Here is a tiny trained network, its code and every weight. The questions are about switching its units off for an input and a class, where a switched-off unit gives its printed mean instead of its output.

import numpy as np


def w(rows, s, z=0):
    codes = np.array(rows[::2]) - 128.0
    scale = np.full(codes.shape[1], s)
    scale[-1] = z or s
    return codes * scale


def norm(h):
    return h / np.sqrt((h * h).mean(-1, keepdims=True) + 1e-5)


def f(y):
    return np.maximum(y, 0)


def log_softmax(a):
    a = a - a.max(-1, keepdims=True)
    return a - np.log(np.exp(a).sum(-1, keepdims=True))


def net(x, mask):
    res = np.array(x, float).reshape(1, 6) / 4 @ E
    u = 0
    for l in range(2):
        y = f(norm(res) @ A[l][:, :-1].T + A[l][:, -1])
        res = res + np.where(mask[u : u + 4], y, B[l][:, -1]) @ B[l][:, :-1]
        u += 4
    return log_softmax(norm(res)[-1] @ U[:, :-1].T + U[:, -1])


A, B = {}, {}
E = w([
[124,132,134,125,133],'x0',
[82,108,89,162,148],'x1',
[115,254,129,213,142],'x2',
[132,127,127,129,136],'x3',
[141,57,223,214,169],'x4',
[123,130,129,130,128],'x5',
],0.00048)
A[0] = w([
[120,195,55,71,89,229],'L0N1',
[255,183,233,50,78,149],'L0N2',
[158,55,112,103,49,137],'L0N3',
[114,228,125,169,161,251],'L0N4',
],0.0016,0.0011)
B[0] = w([
[138,68,195,202,117,237],'L0N1',
[3,76,22,207,162,207],'L0N2',
[97,158,153,95,237,183],'L0N3',
[102,63,150,48,141,249],'L0N4',
],0.0018,0.0016)
A[1] = w([
[105,153,43,64,92,211],'L1N1',
[130,81,105,156,176,188],'L1N2',
[64,87,176,145,152,254],'L1N3',
[115,251,158,195,173,197],'L1N4',
],0.0024,0.00087)
B[1] = w([
[181,133,227,240,145,162],'L1N1',
[104,207,115,131,78,196],'L1N2',
[177,202,80,119,80,252],'L1N3',
[137,3,105,26,127,170],'L1N4',
],0.0019,0.0032)
U = w([
[126,5,123,5,157,161],'0',
[149,171,105,141,86,182],'1',
[130,178,106,149,99,151],'2',
[184,97,247,240,130,125],'3',
[125,183,100,113,110,125],'4',
[41,154,66,177,139,92],'5',
[114,197,195,112,254,1],'6',
],0.0048,0.0049)

Each question gives the input, the list of numbers given to net, and the class t.
The units are the neurons (one row each of A and B). Each row of codes is followed by its name. A weight is (code - 128) times the scale printed after its matrix; where a second scale follows, it is the last column's (A, B and U).
mask holds one flag per neuron, layer by layer. A switched-off neuron (its flag False) gives its mean, the last column of its row in B, instead of its output. The means were averaged over made-up inputs and are rounded, as every weight is.
A unit's drop is (log p(t) with every unit on - log p(t) with that unit switched off) / (log p(t) with every unit on - log p(t) with every unit switched off).
The circuit of an input: a set's keep is (log p(t) with only the set's units on - log p(t) with every unit switched off) / (log p(t) with every unit on - log p(t) with every unit switched off). Starting from all 8 units, units are removed one at a time, each time the one whose removal leaves the highest keep (on an exact tie, the one counted first), for as long as the keep stays at least 0.8.
circuit, biggest first: the units of the circuit, biggest drop first
top k neurons: the k neurons with the biggest drops, biggest first
top k neurons in layer l: the k neurons of layer l with the biggest drops, biggest first
drop when u is switched off: that unit's drop, to one decimal
input [1,4,7,-4,-1,-1], class 0: top 2 neurons	(L1N4; L0N2)
input [-7,-4,7,6,4,-5], class 0: top 2 neurons	(L1N4; L0N1)
input [4,-5,5,5,-7,2], class 3: top 3 neurons	(L1N1; L0N4; L1N3)
input [5,0,7,4,7,-2], class 0: circuit, biggest first	(L1N4; L0N1; L1N1)
input [1,5,-4,-5,-7,6], class 3: top 2 neurons	(L1N1; L0N2)
input [-7,5,7,-4,-5,0], class 0: circuit, biggest first	(L1N4; L0N2; L1N3)
input [-6,7,2,3,-7,-5], class 3: circuit, biggest first	(L1N1; L0N2; L1N3)
input [-1,-7,-4,2,-1,-2], class 5: circuit, biggest first	(L0N2; L1N4)
input [-3,4,7,6,2,-1], class 0: circuit, biggest first	(L1N4; L0N2)
input [2,-2,7,1,-3,5], class 0: top 2 neurons in layer 1	(L1N4; L1N2)
input [-3,-6,1,-1,5,-2], class 5: top 3 neurons	(L0N2; L1N1; L0N1)
input [-8,-5,5,2,-8,6], class 3: top 2 neurons in layer 0	(L0N1; L0N4)
input [4,3,5,4,3,-4], class 0: top neuron in layer 1	(L1N4)
input [-4,7,2,-3,-8,-3], class 3: top 3 neurons	(L1N1; L0N2; L1N3)
input [7,7,2,6,-7,-2], class 3: top 2 neurons	(L1N1; L0N2)
input [5,-8,-1,-4,7,-3], class 5: top neuron	(L0N2)
input [-1,-5,-4,-2,4,1], class 5: top 3 neurons in layer 0	(L0N2; L0N4; L0N3)
input [-2,-8,1,2,7,-3], class 5: drop when L0N2 is switched off	1.0
input [1,2,8,0,5,3], class 0: drop when L0N4 is switched off	0.0
input [6,-7,-1,2,-1,-1], class 5: drop when L0N2 is switched off	0.9
